Below is a small trained network, with its code and all its weights. Each question gives an input and a target symbol and asks what happens when units are switched off, that is, made to give their printed mean instead of their output.

import numpy as np


def w(rows, s, z=0):
    codes = np.array(rows[::2]) - 128.0
    scale = np.full(codes.shape[1], s)
    scale[-1] = z or s
    return codes * scale


def f(y):
    return y / 2 * (1 + np.tanh(0.7978845608 * (y + 0.044715 * y**3)))


def softmax(a):
    e = np.exp(a - a.max(-1, keepdims=True))
    return e / e.sum(-1, keepdims=True)


def log_softmax(a):
    a = a - a.max(-1, keepdims=True)
    return a - np.log(np.exp(a).sum(-1, keepdims=True))


def net(x, mask):
    ids = ['γδλξτφ'.index(c) for c in x.split()]
    T = len(ids)
    res = E[ids] + P[:T]
    q, k, v = (res @ M[0].T for M in (Q, K, V))
    z = softmax(np.where(np.tri(T) > 0, q @ k.T / 2**0.5, -1e9)) @ v
    res = res + np.where(mask[0], z, O[0][:, -1]) @ O[0][:, :-1]
    y = f(res @ A[0][:, :-1].T + A[0][:, -1])
    res = res + np.where(mask[1:13], y, B[0][:, -1]) @ B[0][:, :-1]
    return log_softmax(res[-1] @ U[:, :-1].T + U[:, -1])


Q, K, V, O, A, B = {}, {}, {}, {}, {}, {}
E = w([
[73,161,119,140,67,116,107],'γ',
[106,177,105,43,152,89,100],'δ',
[190,160,75,159,129,120,54],'λ',
[17,100,101,207,250,125,90],'ξ',
[130,84,107,156,105,227,170],'τ',
[148,81,129,176,100,252,62],'φ',
],0.017)
P = w([
[81,140,153,123,98,105,2],'0',
[93,130,130,137,99,158,105],'1',
[104,152,120,139,121,162,120],'2',
[124,148,126,127,132,157,130],'3',
[138,146,122,119,131,136,140],'4',
[157,140,126,117,129,126,143],'5',
[152,155,123,127,142,131,153],'6',
[155,149,125,113,144,126,161],'7',
[153,154,119,119,148,131,162],'8',
[162,163,136,107,159,142,164],'9',
[160,157,117,126,155,133,168],'10',
[167,149,120,114,150,114,169],'11',
],0.012)
Q[0] = w([
[110,146,188,2,154,135,107],'h0',
[227,82,31,122,249,163,174],'h0',
],0.005)
K[0] = w([
[127,175,181,47,158,109,191],'h0',
[75,30,146,191,253,47,156],'h0',
],0.0051)
V[0] = w([
[155,166,179,70,88,119,36],'h0',
[55,79,136,150,254,83,101],'h0',
],0.0098)
O[0] = w([
[71,82,13,224,36,106,168,101],'h0',
[183,50,175,157,237,2,155,251],'h0',
],0.0086,0.003)
A[0] = w([
[59,150,65,163,137,125,114,242],'n0',
[146,188,110,167,88,134,162,106],'n1',
[131,189,66,104,103,144,113,229],'n2',
[103,149,71,97,108,133,54,211],'n3',
[86,70,162,90,204,116,158,80],'n4',
[74,151,132,110,181,35,194,148],'n5',
[111,119,143,230,100,83,56,116],'n6',
[115,168,143,91,149,126,1,194],'n7',
[122,190,148,64,113,119,121,30],'n8',
[67,141,107,121,64,174,83,138],'n9',
[95,122,104,149,86,173,178,129],'n10',
[137,67,81,143,106,204,48,255],'n11',
],0.011,0.0032)
B[0] = w([
[165,26,173,142,136,219,12,198],'n0',
[113,179,71,84,97,130,52,170],'n1',
[162,156,89,75,146,137,165,221],'n2',
[188,102,42,73,119,105,144,203],'n3',
[94,70,45,90,64,207,116,215],'n4',
[151,201,150,27,185,181,15,203],'n5',
[74,153,254,118,184,182,240,172],'n6',
[38,28,158,185,144,53,145,172],'n7',
[105,55,134,163,43,126,32,135],'n8',
[151,39,51,145,198,59,150,236],'n9',
[127,154,106,78,208,50,89,205],'n10',
[149,200,181,137,45,73,81,250],'n11',
],0.0068,0.012)
U = w([
[94,25,92,155,89,59,32,126],'γ',
[187,230,102,3,120,157,72,133],'δ',
[113,153,130,177,206,38,131,126],'λ',
[59,140,127,147,135,197,34,2],'ξ',
[129,64,93,153,122,202,206,239],'τ',
[109,142,204,159,75,163,54,173],'φ',
],0.0072,0.0041)

Each question gives the input, a string of symbols that net reads in full, and the target symbol t.
The units are the heads (2 rows each of Q, K, V and O) and the neurons (one row each of A and B). Each row of codes is followed by its name. A weight is (code - 128) times the scale printed after its matrix; where a second scale follows, it is the last column's (O, A, B and U).
mask holds one flag per unit, heads first, then neurons. A switched-off unit (its flag False) gives its mean, the last column of its rows in O or B, instead of its output. The means were averaged over made-up inputs and are rounded, as every weight is.
A unit's drop is (log p(t) with every unit on - log p(t) with that unit switched off) / (log p(t) with every unit on - log p(t) with every unit switched off).
The circuit of an input: a set's keep is (log p(t) with only the set's units on - log p(t) with every unit switched off) / (log p(t) with every unit on - log p(t) with every unit switched off). Starting from the 12 units with the biggest drops (on a tie, the unit counted first), units are removed one at a time, each time the one whose removal leaves the highest keep (on an exact tie, the one counted first), for as long as the keep stays at least 0.8.
circuit, biggest first: the units of the circuit, biggest drop first
top k neurons: the k neurons with the biggest drops, biggest first
drop of u: that unit's drop, to one decimal
input τ τ τ τ τ γ λ, target γ: circuit, biggest first : (n5)
input λ δ τ ξ λ, target λ: circuit, biggest first : (h0 n0)
input λ τ φ, target γ: circuit, biggest first : (n9 h0)
input τ λ τ φ τ δ, target γ: circuit, biggest first : (n7 n8)
input λ ξ τ τ ξ, target δ: circuit, biggest first : (n5 h0)
input τ τ φ τ ξ τ τ γ, target γ: top 3 neurons : (n8 n7 n5)
input τ τ τ φ λ φ τ ξ τ τ τ γ, target γ: top 2 neurons : (n8 n5)
input τ τ λ, target γ: top 3 neurons : (n7 n5 n9)
input ξ δ τ δ τ τ ξ, target δ: top 2 neurons : (n5 n4)
input τ λ τ φ, target γ: top 3 neurons : (n9 n5 n7)
input λ λ τ, target γ: drop of n5 : 0.5
input λ λ λ τ λ τ δ τ ξ, target ξ: drop of n11 : 0.1
input λ γ ξ, target ξ: drop of n4 : 0.1
input τ τ φ τ τ, target δ: drop of n7 : 0.1
